(in the rows, 128 means zero)
Each row of numbers belongs to one of the things below and depends on some of the facts about them. Some rows are named. Which thing is each other row?

Some facts about the things:
Ξ: hangs directly under; γ: comes just before
J_600 (Ξ J_668) (γ J_458)
J_228 (Ξ J_911)
J_210 (Ξ J_218) (γ J_233)
J_380 (Ξ J_676)
J_404 (Ξ J_773) (γ J_432)
J_552 (Ξ J_765) (γ J_499)
J_458 (Ξ J_668) (γ J_441)
J_585 (Ξ J_946)
J_630 (Ξ J_218) (γ J_602)
J_117 (Ξ J_9) (γ J_709)
J_343 (Ξ J_186) (γ J_529)
J_781 (Ξ J_668) (γ J_73)
J_559 (Ξ J_203) (γ J_204)
J_860 (Ξ J_807) (γ J_532)
J_749 (Ξ J_233) (γ J_584)
J_765 (Ξ J_472) (γ J_152)
J_501 (Ξ J_773) (γ J_834)
J_774 (Ξ J_273)
J_184 (Ξ J_766)
J_791 (Ξ J_773) (γ J_677)
J_152 (Ξ J_472) (γ J_872)
J_929 (Ξ J_712) (γ J_465)
J_834 (Ξ J_773) (γ J_791)
J_807 (Ξ J_218)
J_133 (Ξ J_872)
J_162 (Ξ J_832)
J_411 (Ξ J_9) (γ J_223)
J_997 (Ξ J_218) (γ J_630)
J_874 (Ξ J_203) (γ J_452)
J_20 (Ξ J_472) (γ J_740)
J_708 (Ξ J_946) (γ J_585)
J_612 (Ξ J_516)
J_245 (Ξ J_9) (γ J_411)
J_882 (Ξ J_863) (γ J_885)
J_712 (Ξ J_425) (γ J_516)
J_516 (Ξ J_425)
J_963 (Ξ J_554)
J_975 (Ξ J_668) (γ J_781)
J_766 (Ξ J_654)
J_863 (Ξ J_951) (γ J_270)
J_677 (Ξ J_773) (γ J_404)
J_432 (Ξ J_773) (γ J_800)
J_417 (Ξ J_951) (γ J_863)
J_287 (Ξ J_614) (γ J_523)
J_885 (Ξ J_863) (γ J_479)
J_709 (Ξ J_9)
J_872 (Ξ J_472) (γ J_283)
J_471 (Ξ J_141)
J_587 (Ξ J_9) (γ J_117)
J_223 (Ξ J_9) (γ J_587)
J_376 (Ξ J_776)
J_981 (Ξ J_283)
J_349 (Ξ J_203)
J_496 (Ξ J_518) (γ J_83)
J_499 (Ξ J_765)
J_83 (Ξ J_518) (γ J_175)
J_663 (Ξ J_766) (γ J_615)
J_45 (Ξ J_20)
J_740 (Ξ J_472) (γ J_765)
J_283 (Ξ J_472) (γ J_292)
J_890 (Ξ J_991) (γ J_805)
J_789 (Ξ J_989) (γ J_10)
J_755 (Ξ J_991) (γ J_589)
J_828 (Ξ J_273) (γ J_295)
J_646 (Ξ J_991) (γ J_755)
J_175 (Ξ J_518)
J_776 (Ξ J_483)
J_309 (Ξ J_655) (γ J_554)
J_946 (Ξ J_961) (γ J_44)
J_989 (Ξ J_961) (γ J_946)
J_529 (Ξ J_186)
J_180 (Ξ J_518) (γ J_496)
J_421 (Ξ J_832) (γ J_346)
J_166 (Ξ J_991) (γ J_635)
J_270 (Ξ J_951) (γ J_676)
J_780 (Ξ J_518) (γ J_180)
J_676 (Ξ J_951)
J_584 (Ξ J_233)
J_9 (Ξ J_141) (γ J_825)
J_273 (Ξ J_891)
J_839 (Ξ J_787) (γ J_668)
J_165 (Ξ J_668) (γ J_600)
J_518 (Ξ J_141) (γ J_471)
J_441 (Ξ J_668)
J_832 (Ξ J_473)
J_532 (Ξ J_807)
J_629 (Ξ J_218) (γ J_18)
J_805 (Ξ J_991) (γ J_166)
J_194 (Ξ J_191)
J_186 (Ξ J_787) (γ J_839)
J_452 (Ξ J_203) (γ J_349)
J_188 (Ξ J_951) (γ J_417)
J_346 (Ξ J_832) (γ J_162)
J_550 (Ξ J_614) (γ J_287)
J_44 (Ξ J_961)
J_682 (Ξ J_766) (γ J_184)
J_523 (Ξ J_614) (γ J_611)
J_263 (Ξ J_283) (γ J_981)
J_295 (Ξ J_273) (γ J_774)
J_393 (Ξ J_863) (γ J_882)
J_614 (Ξ J_483) (γ J_776)
J_191 (Ξ J_654) (γ J_766)
J_292 (Ξ J_472)
J_127 (Ξ J_614) (γ J_403)
J_934 (Ξ J_668) (γ J_975)
J_81 (Ξ J_832) (γ J_421)
J_602 (Ξ J_218) (γ J_210)
J_605 (Ξ J_493)
J_911 (Ξ J_141) (γ J_518)
J_583 (Ξ J_518) (γ J_780)
J_18 (Ξ J_218) (γ J_997)
J_635 (Ξ J_991) (γ J_646)
J_825 (Ξ J_141) (γ J_911)
J_668 (Ξ J_787)
J_689 (Ξ J_807) (γ J_860)
J_718 (Ξ J_166)
J_465 (Ξ J_712)
J_773 (Ξ J_141) (γ J_9)
J_403 (Ξ J_614) (γ J_550)
J_800 (Ξ J_773)
J_554 (Ξ J_655)
J_73 (Ξ J_668) (γ J_165)
J_611 (Ξ J_614)
J_233 (Ξ J_218) (γ J_807)
J_615 (Ξ J_766) (γ J_682)
J_466 (Ξ J_233) (γ J_749)
J_589 (Ξ J_991)
J_479 (Ξ J_863)
J_795 (Ξ J_203) (γ J_874)
J_204 (Ξ J_203) (γ J_795)
J_719 (Ξ J_891) (γ J_273)
J_748 (Ξ J_273) (γ J_828)
J_10 (Ξ J_989)

Known rows:
[141 129 128  75 104 145 152 129 139 135  88 152  80 179 112 132 106 120
 157 143  84 120 134 144 156 125 155 172 142 177 104 162 123 127 130 133
 105 113 127 127 122  91 146 160 144 106 150 120 136 155 114 169] -> J_180
[141  96  84 158 151 132  94 103 130 167 132  49  87 123 116 116 100 148
 144 180  90 188 154 188 102 115 201 101 127 173 100 173 131 127 163 126
 104 113 130 155  90 162 148 122  62 165  76 171 134 118  98 165] -> J_518
[129  77 113 117 140  55 127 108  94 163 115  10 122 116  80 117  84 171
 130 184  93 180 144 196  94 120 133  91 149 169 148 107 188 139 146 128
  51 148 103 134  72 176 127 106  48 170 126 182 162 116  78 188] -> J_471
[146 166 164  99 136 122 130 145 136 114 144 167 124 126 129 152 167 131
 121 121 115 109 131  54 117 118 117 137 127 119 119 107 110 130 115 106
 145 111 127 146 141 132 112  97 185  85 146 122 105 138 161 107] -> J_18
[161 154 144 136 130 153 141 134 139 108 159 151 134 130 133 155 136 123
 115  97 133  92 137  70 123 120 134 129 120 103 125 117  88 142 131 120
 129 114 147 147 121 126  95 153 169  66 127 135 117 126 174 105] -> J_805
[108 151 162 162 136 196 121 168 122 106 131 191 155  91 160  93 154 107
 118  77 159  67 109 115  88 144  89 160 103  68 153 119 118 144 154 107
 172 153 167 115 178  66  88 134 122 127 121 137 153 126 166 120] -> J_614
[139 126 135 143 152 154 130 111 122 125 145 134 145 117 138 107 127 115
 103 128 138 125 126 119 123 127 130 135 114 132 131 149 126 147 106 136
 120 150 145 128 124 123 121 145 118 122 118 146 145 114 120 118] -> J_483
[119 111 105 160 128  63 182  53  55 157 181  46 176 127  61 104 110 187
 199 194 143 211 188 237 148  93  63  62 171 133 102  58 180 137 119 136
  56 170 112 135  86 210 155 114  71 205 100 132 141 100  58 156] -> J_458
[113 129 103 166 124  75 202  35  41 155 203  49 184 125  58  97 118 191
 218 180 153 214 204 251 165  88  60  54 196 129  78  62 168 128 108 136
  62 178 113 141  88 216 160 101  73 221  94 125 148 113  55 155] -> J_441
[160  85 113 112 166  98 111 134 118 141 120 139  81 145 131 134 117 135
 102 149 136 187 141 137 144 139 172 120 139 178 120 153 170 131 131 143
 146 158  98 154 137 168 199 116 135 180 128 110  84 133  99 116] -> J_630
[106 125 118 134 141 134 130 102 124 142 143 127 139 116 135 125 119 123
  99 115 151 125 118 118 135 130 146 117 116 135 123 137 128 133 113 150
 121 135 142 115 110 121 116 143 138 109 105 141 135 125 125 109] -> J_951
[146 122 114 104 105 126 150 116 137 128  94 147 101 173 132 153 128 119
 121 150 115 131 135 116 168 144 146 159 140 124  98 164 138 122 104 135
 126 122 120 109 135 112 143 158 146 105 170  80 127 102 101 144] -> J_295
[ 86 151 144 156  89 133 115 171 150 118 111 167 147 100 153 111 158 103
 135  81 149  70  92 106 125 153  90 151 117  70 151 106 115 110 144 113
 180 123 138 103 177  81  80 106 131 134 140 106 143 149 168  97] -> J_748
[123  87 128 138 148  83 183  69  32 188 186  41 135  87  62 108 137 203
 125 157 146 202 211 186 128 119 120  64 210 141  72 103 192 145 121 133
  63 180 120 176  80 204 139  79  66 204 115 164 176 110  69 137] -> J_233
[130  72 110 131 147  50 127 101  88 159 122  13 137 112  92 130  99 173
 107 188 115 189 147 182  98 128 125  83 145 140 143 104 199 138 132 130
  63 152 101 123  80 189 131 105  51 169 135 160 154  83  71 173] -> J_349
[154 171 143 122 122 122 136 137 147  92 140 143 136 139 139 158 144 115
 127 110 123  98 118  72 129 121 124 135 124 102 133 111  94 124 112 112
 143 116 125 126 133 134 100 120 172  78 147 113 115 130 163 123] -> J_585
[131 120 127 147 132 136 129 112 133 138 141 122 140 119 132 117 127 116
 107 123 139 123 127 112 142 132 135 128 122 133 127 145 122 137 106 144
 118 135 139 129 117 129 115 145 121 120 118 138 140 124 125 100] -> J_891

Rows to name:
No name comes twice in this set of rows, the named rows included.
[126  68 127 117 155  43 122 108  79 183 125  31 123 100  82 125 121 186
  97 199 109 199 160 161  89 127 123  86 150 152 129 102 216 143 132 125
  67 151 103 142  89 190 137  83  63 175 136 166 147  89  69 154] => J_210
[131  99  99 144 164  99  82 104 118 175 129  68  93 112 121 126 143 160
 119 209  99 214 154 154  99 123 178  98 127 154  88 161 165 118 135 116
 132 115 114 147 115 181 165  75  82 179  99 141 111  91  80 145] => J_602
[173  81  99 130 155 130 120 132 131 131 122 122  77 155 126 124  75 123
 122 122 132 161 141 168 147 133 193 120 136 192 132 164 139 140 157 152
 120 156 115 162 112 151 183 163 115 163 104 141 104 158 116 135] => J_911
[ 26 161 127 122 115 134 117 144 129 129 115 174 145  96 159 130 137 119
 117  60 175  72  73 121 111 148 113 124 104  78 140  88 132 103 154 128
 185 124 144  70 159  61  82 101 173 104 105 114 126 154 165 121] => J_393
[154  92 126 131 192  88 131 102  64 124 128  32 148 114 111 109 103 166
 100 198 113 191 146 195  59 124 115 103 132 132 155 117 207 164 123 112
  70 194 113 116  98 178 138 106  39 176 138 171 168  59  57 220] => J_611
[166 140 139  93 159 178 154 117 105  95 105 174 116 174 147 129 131 117
 115 159 114 134 136 133 121 134 133 177 122 125 109 173 148 152  97 118
 131 161 136 105 151  96 158 160 136 109 167 100 137  79  87 195] => J_550
[122  44 111 127 144  98 120 109  84 155 127   4 156  98  88 142  99 184
  86 163 128 187 162 185  91 123 117  64 153 136 150 123 169 138 135 145
  46 120 111 146  63 191 158 135  39 167 138 181 156  72  78 151] => J_283
[ 87 132 165 148 111 160 113 174 130 156 129 194 130  77 137 103 172 125
 113  81 154  76 122  86 110 146  94 149 117  85 132 105 127 133 160 115
 170 119 161 139 173  75  89 110 142 128 120 133 135 150 176  64] => J_629
[132 103  80 159 155 104  87  96 126 151 128  49 106 127 131 132 121 148
 130 196 105 205 142 175 107 124 180  94 123 144 103 164 147 114 134 122
 129 117 114 128 108 179 159  96  72 173  97 134 120  87  80 164] => J_452
[ 91 143 153 145  93 172 120 177 148 136 117 174 127  95 133  93 133 109
 151  65 136  56 105 124 114 137 107 155 117 107 150 110  99 129 175 119
 153 116 160 133 156  61  77 133 128 123 110 152 153 185 186 101] => J_773
[172 168 154 129 157 172 142 134 127  84 158 160 143 131 143 145 141 118
 114 105 131  94 133  78 102 115 126 141 112 100 133 123  94 153 122 109
 135 138 148 139 133 122 103 147 161  72 132 137 125 113 165 137] => J_776
[133  95  85 114 167  99 117 113 119 122 117 121  93 158 145 149  85 128
 100 126 156 177 119 163 147 142 187 102 127 167 128 148 162 121 134 157
 148 161  98 116 121 158 188 136 144 157 110 107  85 130  97 146] => J_270
[154 176 143 132 119 120 131 128 152 100 152 176 162 157 123 146 136 120
 181 150 121 114 125  98 135  93  70 133  90 108 143  67  97 133 124 116
 129 101 135 122 140 137 123 151 187  78 117 102  72 123 158 109] => J_975
[120 178 134  99 136 122 139 124 136  96 143 149 136 137 143 167 133 124
 121  98 135 100 108  82 120 118 135 120 116 108 127 103 103 118 119 120
 147 115 127 109 125 123 102 116 195  62 128 116 104 133 161 138] => J_417

Now the same things, written a new way:
Some rows with their names:
[125 139  99 160 130 185 115 141  84 153 129  86 106 115  74 154  96 145
 149 204 181 133 191 102 137 127 132  74 120 141] -> J_466
[119 127 114 178 124 151 127 130  99 162 143  90 103  86  83 155 136  60
 152 108 109 154 156 105 170 149 138  90 112 161] -> J_295
[128 118 128 175 126 128 138 130  77 142 154 108 116  84  97 154 154  22
 157  63  87 154 129 103 153 151 146  87 105 170] -> J_584
[128 139 100 166 125 182 114 142  95 170 126  76 108 111  68 153  98 141
 146 213 181 140 188 103 140 125 132  80 118 139] -> J_559
[126 116 132 182 129 120 132 129  91 161 161  97 116  85  95 143 155  17
 154  76  93 164 132 103 155 149 132  95 103 182] -> J_611
[116 142  93 167 129 190 112 137  98 170 128  75  99 104  67 156  99 141
 146 203 172 139 195 104 157 134 126  85 121 141] -> J_748
[128 133 112 172 126 139 121 138  92 160 144  99 116 102  74 156 142  62
 157 106 130 158 138  96 161 142 133 107 101 159] -> J_404
[130 128 113 172 125 150 123 138  92 165 137  89 113  96  82 151 129  82
 151 139 135 149 155 103 150 135 136  89 110 154] -> J_963
[136 140  96 164 135 183 121 146  85 166 111  78 103  98  61 145  95 140
 151 217 173 138 186  97 137 113 125  91 117 131] -> J_81
[130 137 103 164 134 184 111 144  95 173 130  74 107 114  68 156  99 141
 150 205 179 135 188 100 136 123 128  85 115 144] -> J_343
[141 115 142 191 125 109 129 137  94 153 148 120 117  61 105 141 178  42
 161  62  87 159 130 112 151 156 118 123 103 169] -> J_554
[131 125 119 171 135 164 121 140  97 172 145  81 111 106  72 159 124  92
 155 138 137 140 163  91 138 134 135  96 106 165] -> J_73
[127 138 101 168 127 159 115 144  92 167 136  92 114 111  70 155 123 101
 153 154 161 150 161  97 155 135 126 101 106 150] -> J_791
[138 134 107 189 128 183 101 154 101 164 120 107 114  96  65 136 110 174
 151 202 183 135 185 109 128 132 108 115 140 147] -> J_20
[139 124 124 194 127 150 113 151 100 158 135 117 117  82  80 138 139 110
 156 131 135 148 157 109 138 142 114 121 131 161] -> J_152
[128 132 113 169 120 156 120 138  96 167 141  88 111  88  73 146 118 103
 146 154 154 148 170 117 146 133 135  82 111 146] -> J_882
[132 132 111 166 135 179 113 142  97 173 138  72 106 113  65 159 104 127
 154 178 162 134 177  92 134 125 132  90 111 156] -> J_975

Name these rows:
No name comes twice in this set of rows, the named rows included.
[131 129 113 172 119 145 122 136  98 163 138  91 112  90  77 148 127  82
 146 131 138 151 157 112 152 139 136  85 108 155] => J_380
[133 122 124 174 134 156 124 141  97 167 151  81 110 102  76 161 130  76
 156 117 123 144 153  92 142 137 138  98 103 168] => J_165
[128 125 119 174 124 150 127 137  92 165 139  89 114  94  84 150 131  68
 152 128 125 152 155 104 153 136 139  88 109 156] => J_874
[146 132 119 177 137 171 108 149 105 170 128  89 107  96  81 150 122 165
 158 194 177 130 189 104 127 130 102 111 114 154] => J_186
[134 119 124 175 135 147 126 139  97 167 150  85 111  97  81 158 138  56
 157 100 108 145 146  94 144 138 141 100 102 176] => J_600
[128 136 106 172 127 148 118 139  90 160 139  95 115 107  77 154 132  80
 155 129 147 155 147  95 161 138 129 104 105 155] => J_677
[137 133 105 167 134 161 129 143  83 162 116  87 106  90  69 148 112  99
 153 167 140 144 166  97 142 119 131  95 113 142] => J_421
[128 126 125 173 117 136 130 132  97 163 149  97 112  80  79 145 135  63
 148 107 121 155 151 114 154 141 139  87 104 157] => J_885
[126 135  98 176 125 181 113 146  94 166 129  88 113 111  61 147 100 127
 146 184 166 143 178  99 139 129 135  90 131 149] => J_740
[135 119 124 177 128 125 143 135  83 155 132 105 110  72  89 149 150  18
 159  75  78 160 125  98 153 133 141 103 102 161] => J_162
[124 138 101 166 135 177 109 137  95 168 138  72 110 110  73 143 100 142
 147 213 189 143 190 106 134 126 113  81 117 153] => J_127
[137 125 112 174 128 144 136 139  86 159 125  94 109  83  80 147 131  58
 155 123 110 152 143  98 148 126 137  99 108 153] => J_346
[140 132 107 193 118 159 111 148  93 181 122  90 126 100  90 153 132 161
 152 216 194 127 184 113 138 124 115  99 124 143] => J_989

